Here is a tiny trained network, its code and every weight. The questions are about switching its units off for an input and a target symbol, where a switched-off unit gives its printed mean instead of its output.

import numpy as np


def w(rows, s, z=0):
    codes = np.array(rows[::2]) - 128.0
    scale = np.full(codes.shape[1], s)
    scale[-1] = z or s
    return codes * scale


def f(y):
    return y / 2 * (1 + np.tanh(0.7978845608 * (y + 0.044715 * y**3)))


def softmax(a):
    e = np.exp(a - a.max(-1, keepdims=True))
    return e / e.sum(-1, keepdims=True)


def log_softmax(a):
    a = a - a.max(-1, keepdims=True)
    return a - np.log(np.exp(a).sum(-1, keepdims=True))


def net(x, mask):
    ids = ['ΣΨαβηθξφω'.index(c) for c in x.split()]
    T = len(ids)
    res = E[ids] + P[:T]
    r = res
    for j in range(3):
        rows = slice(2 * j, 2 * j + 2)
        q, k, v = (r @ M[0][rows].T for M in (Q, K, V))
        z = softmax(np.where(np.tri(T) > 0, q @ k.T / 2**0.5, -1e9)) @ v
        o = O[0][rows]
        res = res + np.where(mask[j], z, o[:, -1]) @ o[:, :-1]
    y = f(res @ A[0][:, :-1].T + A[0][:, -1])
    res = res + np.where(mask[3:7], y, B[0][:, -1]) @ B[0][:, :-1]
    return log_softmax(res[-1] @ U[:, :-1].T + U[:, -1])


Q, K, V, O, A, B = {}, {}, {}, {}, {}, {}
E = w([
[172,176,97,110],'Σ',
[131,177,80,99],'Ψ',
[61,222,243,127],'α',
[99,42,122,39],'β',
[190,54,118,82],'η',
[161,9,121,82],'θ',
[54,132,62,167],'ξ',
[134,154,62,173],'φ',
[152,149,85,3],'ω',
],0.017)
P = w([
[133,134,211,145],'0',
[130,127,180,130],'1',
[134,130,162,132],'2',
[151,95,144,123],'3',
[152,91,123,123],'4',
[160,88,102,120],'5',
[161,87,82,118],'6',
[162,85,63,116],'7',
[170,87,40,110],'8',
[163,84,25,113],'9',
[173,89,5,103],'10',
],0.012)
Q[0] = w([
[169,1,113,106],'head 0',
[88,143,102,75],'head 0',
[127,67,108,132],'head 1',
[95,230,131,186],'head 1',
[122,215,103,130],'head 2',
[156,72,90,73],'head 2',
],0.02)
K[0] = w([
[141,104,7,145],'head 0',
[191,135,134,118],'head 0',
[167,130,70,127],'head 1',
[133,148,223,171],'head 1',
[73,122,189,84],'head 2',
[139,88,27,131],'head 2',
],0.019)
V[0] = w([
[11,113,140,129],'head 0',
[40,141,67,174],'head 0',
[148,114,219,62],'head 1',
[193,203,109,52],'head 1',
[32,110,131,33],'head 2',
[144,139,124,28],'head 2',
],0.012)
O[0] = w([
[92,120,100,49,48],'head 0',
[93,131,172,65,99],'head 0',
[119,91,125,138,254],'head 1',
[80,93,235,161,86],'head 1',
[5,109,132,52,204],'head 2',
[53,83,97,126,244],'head 2',
],0.014,0.0029)
A[0] = w([
[168,179,65,180,254],'neuron 0',
[63,241,178,190,198],'neuron 1',
[5,255,142,182,176],'neuron 2',
[123,221,145,81,191],'neuron 3',
],0.0081,0.0061)
B[0] = w([
[72,192,150,144,253],'neuron 0',
[239,98,17,205,158],'neuron 1',
[233,140,247,60,190],'neuron 2',
[140,141,1,179,156],'neuron 3',
],0.009,0.0076)
U = w([
[234,112,185,96,187],'Σ',
[104,88,151,71,123],'Ψ',
[1,169,130,178,254],'α',
[143,175,134,151,162],'β',
[28,117,133,147,55],'η',
[120,111,180,205,121],'θ',
[66,75,247,172,89],'ξ',
[100,52,46,204,85],'φ',
[116,170,71,109,119],'ω',
],0.0095,0.0052)

Each question gives the input, a string of symbols that net reads in full, and the target symbol t.
The units are the heads (2 rows each of Q, K, V and O) and the neurons (one row each of A and B). Each row of codes is followed by its name. A weight is (code - 128) times the scale printed after its matrix; where a second scale follows, it is the last column's (O, A, B and U).
mask holds one flag per unit, heads first, then neurons. A switched-off unit (its flag False) gives its mean, the last column of its rows in O or B, instead of its output. The means were averaged over made-up inputs and are rounded, as every weight is.
A unit's drop is (log p(t) with every unit on - log p(t) with that unit switched off) / (log p(t) with every unit on - log p(t) with every unit switched off).
The circuit of an input: a set's keep is (log p(t) with only the set's units on - log p(t) with every unit switched off) / (log p(t) with every unit on - log p(t) with every unit switched off). Starting from all 7 units, units are removed one at a time, each time the one whose removal leaves the highest keep (on an exact tie, the one counted first), for as long as the keep stays at least 0.8.
circuit, biggest first: the units of the circuit, biggest drop first
most important unit: the unit with the biggest drop
top k neurons: the k neurons with the biggest drops, biggest first
which heads matter: for each layer, one digit per head in row order, 1 if its drop is at least 0.15 and else 0, layers parted by /
input φ θ ξ, target β: top neuron => (neuron 2)
input β φ ξ, target Ψ: which heads matter => 001
input θ θ φ θ Σ α, target Σ: which heads matter => 000
input θ ω ω ω Ψ η η, target θ: circuit, biggest first => (head 0; head 1)
input Σ θ β θ φ θ, target Σ: which heads matter => 001
input φ θ φ ω β Σ, target ξ: which heads matter => 011
input Σ ω φ, target θ: circuit, biggest first => (head 0; head 1)
input ξ φ Ψ, target ω: circuit, biggest first => (head 1; neuron 3)
input φ θ ξ α θ ξ θ φ α, target Ψ: circuit, biggest first => (head 0; neuron 2; head 2)
input ξ η ξ φ θ ξ θ φ φ ξ, target β: circuit, biggest first => (head 1; neuron 2; head 2)
input α ξ φ β α Ψ, target Ψ: top 2 neurons => (neuron 2; neuron 0)
input θ φ η φ φ θ θ φ, target α: top 2 neurons => (neuron 0; neuron 2)
input ξ ξ ξ ξ θ β ξ α ξ, target ω: which heads matter => 110
input Ψ Σ ξ, target Σ: circuit, biggest first => (neuron 2; neuron 1)
input θ Σ Ψ η Σ Ψ θ α θ Ψ, target α: which heads matter => 100
input β η η ξ θ φ θ Σ θ ξ β, target Ψ: which heads matter => 100
input θ θ Σ ξ θ θ η, target φ: which heads matter => 101
input θ Σ ξ φ ξ ξ, target ω: which heads matter => 111
input ω θ θ Σ α φ θ Σ θ ξ η, target Ψ: which heads matter => 100
input η θ ξ, target φ: which heads matter => 110
input θ β ω β ω φ, target ξ: which heads matter => 011
input β β φ, target Ψ: which heads matter => 001
input Ψ η θ Σ θ ω θ β, target ξ: which heads matter => 010
input φ θ θ ξ Σ Σ α φ ξ φ, target β: most important unit => head 1
input φ ξ ξ φ, target ω: circuit, biggest first => (head 0; head 1; neuron 3)
input θ θ β Σ η ω θ θ β, target φ: circuit, biggest first => (head 0)
input Σ θ θ Ψ α ξ ξ θ θ ξ Ψ, target α: top 2 neurons => (neuron 0; neuron 1)
input η β ξ φ, target Ψ: circuit, biggest first => (head 2; head 0; neuron 2)
